Below is a small trained network, with its code and all its weights. Each question gives an input and a target symbol and asks what happens when units are switched off, that is, made to give their printed mean instead of their output.

import numpy as np


def w(rows, s, z=0):
    codes = np.array(rows[::2]) - 128.0
    scale = np.full(codes.shape[1], s)
    scale[-1] = z or s
    return codes * scale


def f(y):
    return y / 2 * (1 + np.tanh(0.7978845608 * (y + 0.044715 * y**3)))


def softmax(a):
    e = np.exp(a - a.max(-1, keepdims=True))
    return e / e.sum(-1, keepdims=True)


def log_softmax(a):
    a = a - a.max(-1, keepdims=True)
    return a - np.log(np.exp(a).sum(-1, keepdims=True))


def net(x, mask):
    ids = ['ΔΛΩαβηθμπστ'.index(c) for c in x.split()]
    T = len(ids)
    res = E[ids] + P[:T]
    u = 0
    for l in range(2):
        r = res
        for j in range(2):
            rows = slice(3 * j, 3 * j + 3)
            q, k, v = (r @ M[l][rows].T for M in (Q, K, V))
            z = softmax(np.where(np.tri(T) > 0, q @ k.T / 3**0.5, -1e9)) @ v
            o = O[l][rows]
            res = res + np.where(mask[u + j], z, o[:, -1]) @ o[:, :-1]
        u += 2
        y = f(res @ A[l][:, :-1].T + A[l][:, -1])
        res = res + np.where(mask[u : u + 8], y, B[l][:, -1]) @ B[l][:, :-1]
        u += 8
    return log_softmax(res[-1] @ U[:, :-1].T + U[:, -1])


Q, K, V, O, A, B = {}, {}, {}, {}, {}, {}
E = w([
[57,168,77],'Δ',
[174,250,65],'Λ',
[158,88,224],'Ω',
[170,147,197],'α',
[106,146,157],'β',
[53,108,91],'η',
[114,150,150],'θ',
[176,151,205],'μ',
[180,126,55],'π',
[169,144,200],'σ',
[144,45,136],'τ',
],0.021)
P = w([
[52,2,209],'0',
[54,92,207],'1',
[73,130,211],'2',
[87,144,209],'3',
[89,167,215],'4',
[96,180,228],'5',
[81,215,245],'6',
[78,208,229],'7',
],0.0042)
Q[0] = w([
[141,153,99],'0.h0',
[151,159,136],'0.h0',
[129,173,107],'0.h0',
[104,145,125],'0.h1',
[140,106,98],'0.h1',
[158,1,154],'0.h1',
],0.017)
K[0] = w([
[89,175,167],'0.h0',
[106,98,90],'0.h0',
[143,156,135],'0.h0',
[125,75,201],'0.h1',
[96,77,80],'0.h1',
[1,200,223],'0.h1',
],0.0096)
V[0] = w([
[166,131,92],'0.h0',
[255,72,125],'0.h0',
[168,200,148],'0.h0',
[112,179,119],'0.h1',
[159,62,36],'0.h1',
[88,124,157],'0.h1',
],0.0068)
O[0] = w([
[138,181,135,89],'0.h0',
[193,184,122,17],'0.h0',
[133,68,111,107],'0.h0',
[147,137,27,97],'0.h1',
[114,253,215,248],'0.h1',
[248,195,8,67],'0.h1',
],0.0055,0.0011)
A[0] = w([
[106,35,116,221],'0.n0',
[118,99,190,33],'0.n1',
[101,232,67,3],'0.n2',
[183,189,115,164],'0.n3',
[208,127,87,133],'0.n4',
[172,175,170,78],'0.n5',
[129,185,55,104],'0.n6',
[249,76,150,133],'0.n7',
],0.014,0.0064)
B[0] = w([
[243,89,207,215],'0.n0',
[65,27,1,148],'0.n1',
[199,56,155,193],'0.n2',
[45,95,137,206],'0.n3',
[130,251,147,186],'0.n4',
[69,54,31,169],'0.n5',
[118,26,135,190],'0.n6',
[173,227,28,253],'0.n7',
],0.0059,0.0054)
Q[1] = w([
[119,124,101],'1.h0',
[125,189,99],'1.h0',
[147,150,255],'1.h0',
[222,159,81],'1.h1',
[242,101,154],'1.h1',
[225,121,175],'1.h1',
],0.0097)
K[1] = w([
[113,123,93],'1.h0',
[90,117,222],'1.h0',
[250,189,185],'1.h0',
[116,80,165],'1.h1',
[175,8,206],'1.h1',
[61,148,244],'1.h1',
],0.012)
V[1] = w([
[66,164,2],'1.h0',
[70,144,114],'1.h0',
[164,190,159],'1.h0',
[147,225,77],'1.h1',
[16,208,137],'1.h1',
[145,140,3],'1.h1',
],0.0081)
O[1] = w([
[212,153,184,54],'1.h0',
[151,82,193,66],'1.h0',
[2,157,90,171],'1.h0',
[168,172,156,191],'1.h1',
[119,112,169,6],'1.h1',
[243,177,123,177],'1.h1',
],0.0091,0.0023)
A[1] = w([
[168,124,192,207],'1.n0',
[230,201,62,130],'1.n1',
[174,28,84,254],'1.n2',
[145,136,158,81],'1.n3',
[135,134,190,182],'1.n4',
[124,171,2,68],'1.n5',
[131,186,199,83],'1.n6',
[144,152,216,227],'1.n7',
],0.0083,0.0052)
B[1] = w([
[108,134,48,184],'1.n0',
[76,120,177,254],'1.n1',
[185,131,122,248],'1.n2',
[156,101,140,114],'1.n3',
[167,111,42,168],'1.n4',
[124,65,254,193],'1.n5',
[177,173,165,167],'1.n6',
[166,148,24,223],'1.n7',
],0.0075,0.0052)
U = w([
[227,56,90,251],'Δ',
[181,95,136,76],'Λ',
[102,134,210,108],'Ω',
[121,135,184,24],'α',
[46,108,97,214],'β',
[105,119,128,29],'η',
[58,115,107,152],'θ',
[132,139,216,67],'μ',
[109,254,70,227],'π',
[126,131,193,54],'σ',
[6,186,146,63],'τ',
],0.0091,0.0027)

Each question gives the input, a string of symbols that net reads in full, and the target symbol t.
The units are the heads (3 rows each of Q, K, V and O) and the neurons (one row each of A and B). Each row of codes is followed by its name. A weight is (code - 128) times the scale printed after its matrix; where a second scale follows, it is the last column's (O, A, B and U).
mask holds one flag per unit, layer by layer, with each layer's heads first. A switched-off unit (its flag False) gives its mean, the last column of its rows in O or B, instead of its output. The means were averaged over made-up inputs and are rounded, as every weight is.
A unit's drop is (log p(t) with every unit on - log p(t) with that unit switched off) / (log p(t) with every unit on - log p(t) with every unit switched off).
The circuit of an input: a set's keep is (log p(t) with only the set's units on - log p(t) with every unit switched off) / (log p(t) with every unit on - log p(t) with every unit switched off). Starting from the 12 units with the biggest drops (on a tie, the unit counted first), units are removed one at a time, each time the one whose removal leaves the highest keep (on an exact tie, the one counted first), for as long as the keep stays at least 0.8.
units of the circuit, in order: the units of the circuit, biggest drop first
most important unit: the unit with the biggest drop
top k neurons: the k neurons with the biggest drops, biggest first
top k neurons in layer l: the k neurons of layer l with the biggest drops, biggest first
which heads matter: for each layer, one digit per head in row order, 1 if its drop is at least 0.15 and else 0, layers parted by /
drop when u is switched off: that unit's drop, to one decimal
input θ τ θ β Ω, target Δ: units of the circuit, in order : 0.h1
input π π θ, target π: top 2 neurons in layer 1 : 1.n7, 1.n5
input π π π θ η, target π: top 3 neurons : 1.n7, 0.n0, 1.n5
input σ Δ α π Δ π Λ, target Δ: which heads matter : 00 / 00
input θ β β, target β: units of the circuit, in order : 1.h1, 0.n7, 1.h0
input π μ θ α, target π: top 3 neurons : 0.n0, 0.n2, 0.n6
input π μ π, target π: top 2 neurons in layer 1 : 1.n7, 1.n0
input π θ η π Δ Λ, target Δ: top 3 neurons : 0.n2, 0.n6, 0.n5
input β β π, target β: units of the circuit, in order : 1.h1, 0.n7
input Ω σ μ Λ Λ Δ Δ, target Δ: which heads matter : 01 / 10
input η μ η β Ω π θ, target π: which heads matter : 00 / 01
input β α β, target β: top 3 neurons in layer 0 : 0.n0, 0.n7, 0.n4
input π π σ, target π: which heads matter : 10 / 11
input Ω β Δ Λ τ η θ, target τ: most important unit : 0.n0
input π σ η Ω π μ Δ μ, target π: which heads matter : 10 / 11
input Δ Δ α, target Δ: top 2 neurons : 0.n1, 0.n4
input Δ π Λ π η, target π: which heads matter : 01 / 01
input Δ Δ π π μ, target Δ: top 3 neurons : 0.n5, 0.n4, 0.n1
input η β π α η β π β, target π: drop when 1.h1 is switched off : 0.5
input β μ π, target β: most important unit : 1.h1
